Each row of numbers stands for one thing and depends on some of the facts below. Use the named rows to name the rest.

There are 4 kinds of fact about the things: σ, α, β, τ.
σ: belongs to class; α: points at; β: sits directly inside; τ: is of sort
babin {α=puman, β=kazazal}
bavis {α=klobo}
baza {σ=6, β=bifik}
bibor {σ=6, α=gile, β=buru}
bidrik {σ=6, β=rustu, τ=d}
bifik {α=truke}
brafo {α=lasuk, β=nodrir}
braki {σ=342, α=misten, β=puman, τ=l}
brastum {σ=342, β=roster, τ=h}
bropu {σ=6, β=flobutrol, τ=a}
brupi {σ=342, β=bavis, τ=d}
bruzus {σ=6, α=zeze, β=tafler}
buklal {σ=6, β=driplus, τ=b}
buru {α=vafo, β=driplus}
deflel {σ=6, β=grubrur, τ=b}
dese {σ=6, α=nadel, β=telal, τ=h}
dipen {σ=6, β=kebel, τ=c}
disalas {σ=6, β=stogrupim, τ=f}
dokles {σ=6, β=rustu}
doplol {σ=342, α=vutom, β=bifik, τ=g}
dotre {β=begromo}
dribrul {σ=6, α=falor, β=grufus, τ=o}
dridure {σ=6, α=pesan, β=grufus, τ=i}
driplus {α=pladrik}
drofi {σ=6, α=napo, β=bifik, τ=h}
droflesas {σ=6, β=bifik, τ=o}
drogrom {σ=6, α=dokles, β=roster, τ=d}
droplas {σ=342, β=tafler}
druda {σ=342, α=skavus, β=perem, τ=f}
faklok {σ=342, α=buru, β=falor, τ=c}
falor {β=kipal}
fefas {σ=6, β=kipirum}
fimir {σ=342, β=poste, τ=j}
flebri {σ=6, β=gizi}
flefo {σ=6, β=kipirum, τ=b}
flotrozi {σ=6, α=sostun, β=giskek, τ=j}
flukine {σ=6, α=rustu, β=kazazal}
flutuga {σ=6, α=tremuk, β=poste, τ=a}
forik {α=nosta}
fozos {σ=6, α=nelil, β=gizi, τ=e}
fudrir {σ=342, β=rustu}
fuma {σ=6, β=grubrur, τ=e}
gamal {σ=6, β=bifik, τ=d}
gebram {σ=6, β=tafler, τ=a}
gestem {σ=6, β=gizi, τ=a}
gile {σ=6, α=vutrer, β=telal}
giskek {α=bifik}
gizi {α=grenum, β=roster}
gozus {σ=342, α=nodrir, β=rustu, τ=g}
gramor {σ=6, α=gozus, β=kipirum, τ=f}
grenum {σ=6, β=bifik}
grifle {σ=6, α=guzan, β=brafo, τ=a}
grinil {σ=6, β=bavis, τ=q}
grufus {β=luku}
guzan {σ=342, β=begromo, τ=d}
kanol {σ=342, α=perem, β=tafler}
katro {σ=6, β=perem, τ=a}
kazazal {α=lovoklik}
kebel {β=roster}
kegun {σ=6, β=begromo, τ=c}
kipirum {β=giskek}
kleplogus {σ=342, β=tafler}
klobas {α=dridure, β=poste}
klobo {σ=342, β=flobutrol, τ=c}
klokur {σ=342, β=telal, τ=f}
klugrim {σ=6, α=fefas, β=brafo, τ=e}
klukal {σ=342, β=rustu, τ=c}
kluklir {σ=6, β=telal, τ=a}
kluklozam {σ=342, α=niskan, β=brafo, τ=p}
klunebik {σ=6, α=dribrul, β=falor, τ=d}
kunu {α=stostas}
kurok {σ=342, α=klobas, β=bifik, τ=e}
lasuk {α=kurok, β=poste}
lefo {σ=6, β=rustu}
ligra {σ=342, β=skavus, τ=j}
lipli {σ=342, β=giskek, τ=a}
lodrus {σ=6, α=rumul, β=falor, τ=m}
lovoklik {σ=342, α=sinam, β=bavis, τ=b}
misten {σ=6, α=gizi, β=gizi, τ=l}
mugus {σ=6, β=rustu, τ=j}
munis {σ=342, β=bavis, τ=a}
nadel {σ=6, α=bavis, β=bifik, τ=b}
napo {σ=6, β=bavis, τ=k}
natre {σ=342, α=faklok, β=lasuk}
nelil {σ=6, β=kipal, τ=b}
neskis {σ=6, β=klobas}
nipo {σ=6, β=dotre}
niro {σ=342, β=telal, τ=e}
niskan {σ=342, β=bifik, τ=a}
nosta {σ=6, α=pliplivu, β=driplus, τ=a}
nufli {σ=6, β=trebes, τ=i}
nuflum {σ=6, β=puman, τ=e}
perem {α=bropu, β=bavis}
pesan {σ=6, α=teklun, β=klobas, τ=d}
pinok {σ=342, α=plistas, β=gizi, τ=f}
pizir {σ=6, β=telal}
pladin {σ=6, β=poste, τ=q}
pladrik {σ=6, α=povoplo, β=tafler, τ=i}
plamer {σ=342, β=brafo, τ=j}
pliplivu {σ=342, β=buru, τ=n}
plistas {σ=6, β=begromo, τ=m}
plutom {σ=6, β=bavis, τ=h}
popaflo {σ=342, α=begromo, β=tafler, τ=g}
povoplo {σ=6, β=dotre, τ=p}
pubras {σ=6, α=gramor, β=gizi, τ=n}
pubre {σ=342, β=flobutrol, τ=d}
puman {α=flukine, β=grubrur}
ritrak {σ=342, α=drofi, β=bavis, τ=f}
roskur {σ=6, α=dese, β=lasuk, τ=c}
rugrim {σ=342, β=skavus, τ=f}
rumul {σ=6, β=nodrir, τ=c}
rustasten {σ=6, α=veral, β=grubrur, τ=a}
semilum {σ=6, β=kipal, τ=e}
sesteflo {σ=6, β=brafo, τ=c}
sinam {σ=342, α=babin, β=flobutrol, τ=l}
skavus {α=fimir, β=rustu}
skenomer {σ=6, α=natre, β=falor, τ=l}
skifir {σ=6, β=grufus, τ=a}
skinam {σ=6, β=babin, τ=n}
sostun {σ=6, α=deflel, β=bifik, τ=c}
sosu {σ=6, α=neskis, β=bifik, τ=j}
stakles {σ=342, β=poste, τ=e}
stidrigo {σ=6, β=driplus}
stogrupim {α=druda, β=kipal}
stostas {σ=6, α=tafler, β=perem, τ=i}
sturoflas {σ=6, β=rustu, τ=f}
stuskalar {σ=6, β=bavis}
tafler {α=nuflum, β=rustu}
tasen {σ=6, β=kebel, τ=a}
tazun {σ=6, α=drogrom, β=poste, τ=p}
teklun {σ=6, α=giskek, β=tafler, τ=j}
telal {β=bavis}
telas {σ=342, β=kebel, τ=j}
tikligra {σ=6, α=lodrus, β=dotre, τ=e}
tiski {σ=6, β=forik, τ=d}
todrovu {σ=6, β=bavis, τ=o}
toru {σ=6, β=perem, τ=e}
toskos {σ=6, α=trudum, β=telal, τ=d}
trebes {α=kunu, β=flobutrol}
tremuk {σ=6, α=pizir, β=tafler}
tromusku {σ=6, β=rustu, τ=b}
trudum {σ=6, α=tikligra, β=bavis}
truke {σ=6, β=tafler, τ=m}
tugrorak {σ=6, β=puman, τ=m}
vafo {σ=6, α=zetravok, β=klobas, τ=a}
veral {σ=342, β=perem, τ=b}
vomar {σ=342, β=luku, τ=d}
vozul {σ=6, β=kebel, τ=e}
vuram {σ=6, β=tafler, τ=d}
vutom {σ=6, α=kipal, β=bifik, τ=f}
vutrer {σ=6, α=kegun, β=telal, τ=k}
vuzo {σ=342, β=poste, τ=c}
zato {σ=342, α=rustasten, β=perem, τ=q}
zetravok {σ=6, β=perem, τ=h}
zeze {σ=6, β=roster, τ=b}
zosatram {σ=6, β=buru, τ=c}
zulen {σ=342, α=stogrupim, β=flobutrol, τ=b}

Some things and their rows:
grinil: [ -2  -4   2  -2  -3  11  18  12  -1  -3  -9  -2  -1 -13  -1   6  11  -2
 -10   5   4  -1  -5 -12  -6   4  -4  -4   5   0 -15   2   5  -5]
dotre: [  1   1  -2   3   7  -6  -2  -3  -6   5  -7  -3  -4   6   1  -1   1  -9
  -7   0   3  -3   9   4   9 -11  -3  -4   0   4  20   2  -2   0]
nadel: [ -1   8   1  -8   0  -3   3   9  -8  -6  11   2   3   5  10   4   4   7
   0  -1  -1   3  -7  -4  -7   8  13   7  14 -12   1   3   2  -5]
grenum: [ -2   0  -9  -3  -3   6   4  -7  11 -12  -1  11   6 -12   6   5   7   2
  -9   3  23  10 -11  -9 -13  -3  -3   9   7   0  -3 -12  -6  -4]
tikligra: [ -1   0   1  -8   3   0   0   3   1 -14   6   2   5  -3   1   8   5   8
  -5   1   5   7  -4   0  -9   1   6   7   7  -2  -4  -7  -5  -2]
nosta: [  9  12   1   5  -1  -1 -10   1  -8  -5   3  -2  10  -1   0  -4   0   1
   1   1  -7  15  -3  -7 -13  13  -6 -20   6 -11 -16  10   3  -1]
tiski: [  5   4   1   0   0   7 -15   8  -1  -1   6   7  13  -4  -1  -3   7  -2
   0  -1  13  15 -16 -10  -1  -7   4   5  -9  -4   6  -4  -7  -3]
flebri: [  4  -4   3  -6  -1   8   3   2   3  -8  -1   5   6  -1   2   4  15  -7
   2   2   3   5 -15  -2  -3  -7  -3   0   9  -8 -11  -1  -1   0]
stostas: [  3   2   2   7  -1   6  -7  13  -3   3   2  -7  12   4  -1   0   6   3
  -3  -1  -4  10   1  -6 -18  10  -7  -3  -2 -16  -5   9   4  -1]
vuzo: [ -6  -1  -6  -1  -7  -7   9  -9   5   8  -5   3 -11   3  -7  -7 -18   8
  14  -1 -13 -18   7   4  13   5  -2  -7  -4  11  -5   0   4   4]
fimir: [ -9  -4 -15   5 -10  -5  12 -21  17   3  -2  13 -10   2  -4  -4 -16   8
   7  -5   6 -16   5   1   4  -3  -6   9  -2  10  12 -16  -2   9]
tazun: [  5   5  11  -6   4   4  12  19 -13  -2  -4  -3   6  -2  -3   8  13  10
  -3   4 -12 -12  -5  -7   3   1   8  -1  10   8 -24   8   7  -9]
braki: [ -5 -10   8 -10   0  -9   7  -3   2   3  -6  -4 -15  -1 -16  -4 -21   7
  15  -1 -26 -15  10  12  20   4   5 -10 -11  19 -10  -1   0   8]
tugrorak: [ -2   3   2  -9  -1  -1  11   6  -5 -11   6   7  -3  -4   1   5   3   5
  -5   0   2   7  -5  -7  -6   8   9   2  14  -6   3  -6   0   1]
fudrir: [ -2   0  -1  12  -4   1   1 -13   5  11  -4   1  -9   1  -7  -8 -12  -3
  12  -5  -4 -16   6   3  18   0  -1   3 -14  11  -1   0   4   8]
ligra: [ -5  -2   2  10  -6  -4   5 -13   4   7   3   3 -12   6  -6  -8 -15   1
  10  -7  -3 -14   8   6  16   4   4   9  -9   7   8  -3   4  12]
truke: [ -1   3  -2   8  -3   3  14 -11   3 -12  10  12  -5 -12  14   3   2  -5
  -9   0  30  12  -8 -13  -9  12   5  16  16  -6   5  -9   4   4]
kluklir: [ -1  -7   0  -5  -4   4  -4   9   3  -2   2 -10   5  -7   4   1   0   4
  -4   6  -3  15  -1  -3 -18  11  -5  -7  -3  -9 -15  10   0  -8]
giskek: [  1   0  -3   4   5  -3  -2  -4  -6   3  -7  -5  -5   4   1  -1   0  -9
  -6   0   5  -5  10   4  10 -10  -4  -6  -1   4  20   2  -1   0]
kunu: [  4   7   0  10   5  -4  -2   0 -12   8  -5  -4  -2  11   0  -5   1 -12
  -4  -4  -2  -2  10  -1   7  -5  -7 -12   1  -2  21   6   2   3]

Name these rows:
No name comes twice in this set of rows, the named rows included.
[  5  -1   8  11   0  -6  -8  -5   1  11  -3  -8   0  26 -14  -8   0   3
  20  -9 -39 -22  14  21  12  -3  -7 -12  -5  -2 -19  14  10  11] : pinok
[  1  -3   3  -7   1   3   1   2   2 -10   5   6   6   5   4   6  13  -2
   2   0   2   6 -10   1  -8  -4  -1   4  12 -11  -6  -4   0   0] : vozul
[ -3  -4 -10  -7  -3   5   5  -9  13 -14  -1  15   7 -16   5   8   7  12
  -8   4  25   7 -13  -9 -15  -6  -4  11   8   9  -6 -16  -9  -7] : neskis
[  2 -10   9 -19   7  -1 -14   7   2 -12   2  -6   6 -13  -5   7   0  12
   1   9  -7  11  -4  12  -6  -1   7  -5  -4  12 -25   1 -10  -8] : grifle
[ 4  2  6  3  1  6  1  2 -1 -7  4  2  6 -8  4  3  8  0 -4  3 10  6 -7 -7
 -3  4  4  6  2  0 -6  0  0 -2] : lefo
[  2  -7   3   4   9  -4  -3 -10   1   1  -5  -2  -6  -3   4   2  -2 -10
  -8   3  15  -1  11   8   9 -12  -4   3  -5  12  17  -4  -4   2] : skavus
[  2   9  -8   5  -5  -1   9  -4   0 -10   8  11   3  10   9  -1   9  -5
   0  -5   6  12  -8 -10 -17   9  -5  -2  22 -24   7  -3   5   6] : zeze
[ -1   1  -4   4   3  -2   0   5  -8  12  -6 -11  -6  10   9  -2   0 -11
  -7   1  -3 -10   7   1   7  -6  -2  -2  -1  -6  23  10   6  -5] : bavis
[ -2   1  -3   5  -9  -4   2  -7   5  11  -5   5  -4   3 -11  -9 -15  11
  14  -5 -10 -19   6   1  14  -2  -3  -5  -9  17  -1  -4   2   5] : natre
[ 13  10  20  12   4   3  -4  11 -17   1  10  -2   8   1  -3  -1   6  -1
   2  -2  -3  10  -1  -5   0  10   9  -4   1  -3  -9  11   5   5] : bruzus
[ -4   3 -11   0  -9   8   7   4  -1  -2   2   2   1  -5  14   0   2  -8
  -7   2  10   9 -12 -17 -13  12  -3   3   8 -16   1   4   3  -6] : napo

Now the same things, written a new way:
Some rows with their names:
zosatram: [  2   1 -17  -5   3  10   0   7   6  -1   5   2   6   5]
gebram: [  6 -16 -18 -13  -8  16   3  13   3 -22  -5   5   2  -9]
rustu: [-11 -11 -24 -12 -10   1 -15  15 -11  -5   9   8  16  -4]
toru: [  1 -10  -9  -5  11  15  -3  14   7  -5   8  -2   5  -2]
disalas: [  1  -1 -15  -8  -2  12   2  11   5  -6   3  -5   5  -2]
drogrom: [  6   0 -13 -16  -4   8   3  11   6  -8   2  -4  -8  -5]
lodrus: [ -2   0 -15  -9  -1  12   1   8   6  -5   3  -1   7   6]
kunu: [ -7  -9 -14 -10  -9  -7 -13  10  -8  -1   6   3  27  -1]
stidrigo: [  2  -4 -15 -14  -2  11   0   5   5  -2  -1   4   9   3]
bibor: [  4  -6 -11 -11  -4   5   1   4   8  -8  -4   4  16   5]
klobo: [ -8  -4 -26  -7  10  16   2   3   6   3   2  -2 -13   5]
nadel: [ -3  -6 -12 -21  -6  13   2   5   4 -10  -4   1   6   3]
todrovu: [  9 -15 -16 -11  10   8  -5   6   9   8   5   8   9  -3]
dipen: [  4   9 -15  -8   3   5   2   6   7  -2   6   4  -9   5]
zeze: [ -3   2 -14 -27  -5  15   2   6   1  -4   1   1 -10   2]
skifir: [  3  -8 -13 -17  -7  13   3   9   4  -9  -2  -4   6  -4]
kegun: [ -2   3 -22  -9   4  15  -1   9   4   3   8   1  -1   5]
sinam: [  7 -22 -24 -17  -1   8   3  10  10  -5  -7 -12  -8 -19]
buru: [ -8  -8 -15 -11 -10  -7 -14  10  -7  -1   6   3  27  -1]
pubras: [  8  10  -9   0  -1   0   5  14  10 -15   7  -7 -11  -3]

Name these rows:
No name comes twice in this set of rows, the named rows included.
[  4   0 -13  -2   0   4   1   6   9  -8   1   1  14   7] : roskur
[ -6  -5 -22  -3   8  11   3   2   9  -2  -2  -2  -3   6] : faklok
[ -3  -6 -21  -2   8  11   4   1   8   0  -2  -2  -4   5] : vuzo
[ -5 -11 -21 -20   1  18   5   4   3  -3  -6  -8 -15  -6] : niskan
[ -5 -10 -20 -12   3  11   3  -2   8  -4  -8  -2   0   5] : natre
[ -6 -11 -11  -7 -12 -14 -13   9  -4  -8   2   3  36   1] : kazazal
[  7 -13 -19  -8  -6  16   2  14   4 -21  -2   4   0 -11] : vuram
[ -3 -11 -23 -15   3  18   4   7   5  -1  -3  -9 -15  -7] : guzan
[ -9  -9 -12   5   1  16   9   4   5 -32 -11   5  -3  11] : popaflo
[ -3  -6 -18 -17  -2  11  -1   7   6  -5   0   3   7   5] : flukine
[ -2 -15 -16 -15  -1  14   6   3   6  -7  -9  -8  -6  -5] : lipli
[ -1  -7 -16 -19  -8  12   2  10   5  -8  -2  -5   8  -3] : vafo
[ -1  -6 -18 -21  -5  18   1  10   2  -3   1  -4  -2  -4] : bropu
[ 17  -6 -17 -22  -7   2   2  13   8  -4   2  -7 -14 -20] : misten

